Here is a tiny trained network, its code and every weight. The questions are about switching its units off for an input and a class, where a switched-off unit gives its printed mean instead of its output.

import numpy as np


def w(rows, s, z=0):
    codes = np.array(rows[::2]) - 128.0
    scale = np.full(codes.shape[1], s)
    scale[-1] = z or s
    return codes * scale


def norm(h):
    return h / np.sqrt((h * h).mean(-1, keepdims=True) + 1e-5)


def f(y):
    return y / 2 * (1 + np.tanh(0.7978845608 * (y + 0.044715 * y**3)))


def log_softmax(a):
    a = a - a.max(-1, keepdims=True)
    return a - np.log(np.exp(a).sum(-1, keepdims=True))


def net(x, mask):
    res = np.array(x, float).reshape(1, 8) / 4 @ E
    u = 0
    for l in range(3):
        y = f(norm(res) @ A[l][:, :-1].T + A[l][:, -1])
        res = res + np.where(mask[u : u + 6], y, B[l][:, -1]) @ B[l][:, :-1]
        u += 6
    return log_softmax(norm(res)[-1] @ U[:, :-1].T + U[:, -1])


A, B = {}, {}
E = w([
[94,134,154,164,141,9],'x0',
[203,61,114,54,82,141],'x1',
[98,108,191,146,105,84],'x2',
[52,198,78,75,146,91],'x3',
[92,153,172,133,157,134],'x4',
[95,75,74,174,90,167],'x5',
[147,181,190,197,76,153],'x6',
[2,81,189,128,107,188],'x7',
],0.007)
A[0] = w([
[134,172,98,29,135,211,160],'0.n1',
[132,114,167,74,121,27,46],'0.n2',
[60,81,63,190,254,79,81],'0.n3',
[99,176,178,175,149,211,171],'0.n4',
[126,127,96,105,197,71,5],'0.n5',
[137,107,159,41,135,120,175],'0.n6',
],0.0089,0.0028)
B[0] = w([
[153,55,154,82,202,46,245],'0.n1',
[146,50,177,102,69,140,171],'0.n2',
[45,185,76,255,153,200,201],'0.n3',
[159,61,108,97,169,167,255],'0.n4',
[97,86,100,181,123,219,142],'0.n5',
[173,168,197,150,195,75,194],'0.n6',
],0.007,0.0039)
A[1] = w([
[219,120,254,105,129,89,225],'1.n1',
[47,104,104,232,34,78,158],'1.n2',
[199,173,200,141,183,109,148],'1.n3',
[176,75,154,115,147,233,141],'1.n4',
[198,163,204,154,92,144,122],'1.n5',
[111,50,113,127,180,63,254],'1.n6',
],0.008,0.0032)
B[1] = w([
[56,126,132,32,255,66,253],'1.n1',
[150,194,118,87,177,65,192],'1.n2',
[129,34,100,155,111,99,184],'1.n3',
[57,22,141,35,77,158,194],'1.n4',
[110,85,147,88,130,199,171],'1.n5',
[80,203,132,189,138,78,204],'1.n6',
],0.007,0.0072)
A[2] = w([
[171,88,3,95,208,95,246],'2.n1',
[162,104,254,114,177,127,63],'2.n2',
[19,111,65,75,41,136,187],'2.n3',
[158,74,66,128,104,173,65],'2.n4',
[92,60,150,102,177,201,21],'2.n5',
[133,33,131,146,155,68,202],'2.n6',
],0.008,0.0014)
B[2] = w([
[196,203,255,208,95,4,254],'2.n1',
[115,111,108,67,60,121,209],'2.n2',
[157,229,161,196,179,224,179],'2.n3',
[35,56,193,125,155,120,143],'2.n4',
[106,146,84,44,44,173,216],'2.n5',
[69,54,107,163,236,190,224],'2.n6',
],0.0075,0.0058)
U = w([
[60,230,94,192,198,101,172],'0',
[110,78,165,33,212,25,170],'1',
[254,159,128,146,93,62,92],'2',
[150,233,68,161,130,33,93],'3',
[97,95,113,48,59,246,176],'4',
[173,187,86,64,55,82,3],'5',
],0.0095,0.0058)

Each question gives the input, the list of numbers given to net, and the class t.
The units are the neurons (one row each of A and B). Each row of codes is followed by its name. A weight is (code - 128) times the scale printed after its matrix; where a second scale follows, it is the last column's (A, B and U).
mask holds one flag per neuron, layer by layer. A switched-off neuron (its flag False) gives its mean, the last column of its row in B, instead of its output. The means were averaged over made-up inputs and are rounded, as every weight is.
A unit's drop is (log p(t) with every unit on - log p(t) with that unit switched off) / (log p(t) with every unit on - log p(t) with every unit switched off).
The circuit of an input: a set's keep is (log p(t) with only the set's units on - log p(t) with every unit switched off) / (log p(t) with every unit on - log p(t) with every unit switched off). Starting from the 12 units with the biggest drops (on a tie, the unit counted first), units are removed one at a time, each time the one whose removal leaves the highest keep (on an exact tie, the one counted first), for as long as the keep stays at least 0.8.
circuit, biggest first: the units of the circuit, biggest drop first
top k neurons: the k neurons with the biggest drops, biggest first
top k neurons in layer l: the k neurons of layer l with the biggest drops, biggest first
drop of u: that unit's drop, to one decimal
input [-3,-3,2,4,-5,5,0,-4], class 2: circuit, biggest first	2.n1
input [-1,-1,0,-6,-1,7,8,-7], class 4: circuit, biggest first	1.n5, 0.n1, 2.n1
input [4,-3,-1,0,4,8,5,-4], class 3: top 2 neurons in layer 2	2.n6, 2.n3
input [-1,-2,6,-5,-2,-1,7,-4], class 4: circuit, biggest first	1.n5, 2.n1
input [0,1,3,-7,-3,-6,5,3], class 4: circuit, biggest first	1.n5, 2.n1
input [4,6,-6,0,2,3,-6,-3], class 3: top 2 neurons	2.n1, 1.n6
input [-3,6,-5,2,-1,8,-8,-3], class 2: top 2 neurons	2.n1, 1.n1
input [-7,4,-6,-5,7,5,2,-5], class 1: top 2 neurons in layer 0	0.n1, 0.n3
input [-6,-4,1,1,8,4,-1,-4], class 4: top 4 neurons in layer 1	1.n4, 1.n2, 1.n1, 1.n3
input [-2,0,6,3,6,7,7,4], class 4: top 2 neurons in layer 0	0.n4, 0.n3
input [-3,-6,-1,-2,-1,4,-7,-6], class 0: top 2 neurons	0.n3, 0.n5
input [6,4,7,-7,-6,4,-7,5], class 0: top 3 neurons	1.n6, 2.n6, 0.n1
input [0,0,3,-3,-5,1,7,-3], class 4: top 3 neurons	1.n5, 0.n1, 0.n6
input [4,-8,1,-6,-6,-7,-8,3], class 0: circuit, biggest first	0.n3
input [8,-7,3,8,-5,-6,-8,-2], class 0: top 2 neurons in layer 0	0.n3, 0.n5
input [-4,-7,-7,6,-2,3,8,-5], class 2: top 2 neurons in layer 1	1.n6, 1.n1
input [7,1,0,8,-4,-7,-4,5], class 0: drop of 0.n3	0.2
input [8,1,-5,-8,-6,2,-5,-8], class 0: drop of 0.n1	-0.1
input [0,-1,-4,-3,-1,8,-7,0], class 0: drop of 0.n4	0.0
input [-7,-7,-7,-1,1,-6,6,4], class 4: top neuron in layer 2	2.n5
